Here is a tiny trained network, its code and every weight. The questions are about switching its units off for an input and a class, where a switched-off unit gives its printed mean instead of its output.

import numpy as np


def w(rows, s, z=0):
    codes = np.array(rows[::2]) - 128.0
    scale = np.full(codes.shape[1], s)
    scale[-1] = z or s
    return codes * scale


def norm(h):
    return h / np.sqrt((h * h).mean(-1, keepdims=True) + 1e-5)


def f(y):
    return np.maximum(y, 0)


def log_softmax(a):
    a = a - a.max(-1, keepdims=True)
    return a - np.log(np.exp(a).sum(-1, keepdims=True))


def net(x, mask):
    res = np.array(x, float).reshape(1, 2) / 4 @ E
    u = 0
    for l in range(2):
        y = f(norm(res) @ A[l][:, :-1].T + A[l][:, -1])
        res = res + np.where(mask[u : u + 12], y, B[l][:, -1]) @ B[l][:, :-1]
        u += 12
    return log_softmax(norm(res)[-1] @ U[:, :-1].T + U[:, -1])


A, B = {}, {}
E = w([
[71,88,139,233],'x0',
[230,100,254,153],'x1',
],0.0047)
A[0] = w([
[115,72,247,168,156],'L0N0',
[150,36,103,2,137],'L0N1',
[214,121,148,155,174],'L0N2',
[81,145,138,172,16],'L0N3',
[139,167,123,159,81],'L0N4',
[110,167,98,64,45],'L0N5',
[98,93,138,166,66],'L0N6',
[62,109,41,146,48],'L0N7',
[185,94,74,83,253],'L0N8',
[172,147,96,220,138],'L0N9',
[162,108,137,142,8],'L0N10',
[114,75,131,47,9],'L0N11',
],0.0056,0.0023)
B[0] = w([
[117,84,12,68,254],'L0N0',
[23,163,205,172,223],'L0N1',
[20,68,54,138,224],'L0N2',
[220,72,216,142,151],'L0N3',
[132,153,109,120,128],'L0N4',
[181,150,166,231,188],'L0N5',
[28,184,133,160,163],'L0N6',
[191,29,79,81,236],'L0N7',
[24,80,52,149,240],'L0N8',
[5,149,220,66,177],'L0N9',
[179,142,128,118,133],'L0N10',
[182,113,164,118,141],'L0N11',
],0.0028,0.0033)
A[1] = w([
[91,128,96,93,142],'L1N0',
[127,136,97,193,72],'L1N1',
[170,212,184,1,65],'L1N2',
[119,195,90,53,88],'L1N3',
[68,110,127,143,164],'L1N4',
[132,50,107,72,169],'L1N5',
[236,67,235,144,58],'L1N6',
[155,218,151,58,3],'L1N7',
[154,32,162,87,142],'L1N8',
[184,104,65,110,122],'L1N9',
[136,96,101,56,117],'L1N10',
[84,155,88,112,105],'L1N11',
],0.0076,0.0028)
B[1] = w([
[180,151,152,113,236],'L1N0',
[147,59,193,95,156],'L1N1',
[105,77,152,199,221],'L1N2',
[108,44,142,177,219],'L1N3',
[168,135,141,118,252],'L1N4',
[126,183,149,131,249],'L1N5',
[83,171,2,45,232],'L1N6',
[102,55,213,249,169],'L1N7',
[134,169,122,121,232],'L1N8',
[94,107,145,144,167],'L1N9',
[129,103,146,160,207],'L1N10',
[144,173,145,101,224],'L1N11',
],0.0074,0.004)
U = w([
[72,164,34,49,200],'0',
[60,3,217,207,179],'1',
[209,235,247,103,162],'2',
[203,108,127,152,3],'3',
[213,121,123,168,18],'4',
[177,122,137,150,1],'5',
],0.014,0.0079)

Each question gives the input, the list of numbers given to net, and the class t.
The units are the neurons (one row each of A and B). Each row of codes is followed by its name. A weight is (code - 128) times the scale printed after its matrix; where a second scale follows, it is the last column's (A, B and U).
mask holds one flag per neuron, layer by layer. A switched-off neuron (its flag False) gives its mean, the last column of its row in B, instead of its output. The means were averaged over made-up inputs and are rounded, as every weight is.
A unit's drop is (log p(t) with every unit on - log p(t) with that unit switched off) / (log p(t) with every unit on - log p(t) with every unit switched off).
The circuit of an input: a set's keep is (log p(t) with only the set's units on - log p(t) with every unit switched off) / (log p(t) with every unit on - log p(t) with every unit switched off). Starting from the 12 units with the biggest drops (on a tie, the unit counted first), units are removed one at a time, each time the one whose removal leaves the highest keep (on an exact tie, the one counted first), for as long as the keep stays at least 0.8.
circuit, biggest first: the units of the circuit, biggest drop first
most important unit: the unit with the biggest drop
k most important neurons: the k neurons with the biggest drops, biggest first
top k neurons in layer l: the k neurons of layer l with the biggest drops, biggest first
drop of u: that unit's drop, to one decimal
input [-1,-1], class 2: most important unit : L1N6
input [-1,0], class 2: circuit, biggest first : [L1N6; L1N2]
input [3,1], class 2: 3 most important neurons : [L0N0; L1N6; L1N3]
input [2,3], class 2: top 2 neurons in layer 0 : [L0N0; L0N2]
input [-8,-6], class 1: 2 most important neurons : [L1N3; L1N6]
input [5,5], class 0: top 2 neurons in layer 0 : [L0N8; L0N1]
input [-3,-2], class 2: top 2 neurons in layer 1 : [L1N6; L1N11]
input [-2,-3], class 2: top 4 neurons in layer 1 : [L1N11; L1N6; L1N0; L1N2]
input [2,2], class 2: 2 most important neurons : [L1N6; L0N0]
input [-8,6], class 1: 2 most important neurons : [L1N2; L1N7]
input [-3,8], class 0: drop of L1N6 : 1.0
input [-5,8], class 0: drop of L1N6 : 1.1
input [-7,7], class 0: drop of L1N6 : 1.4
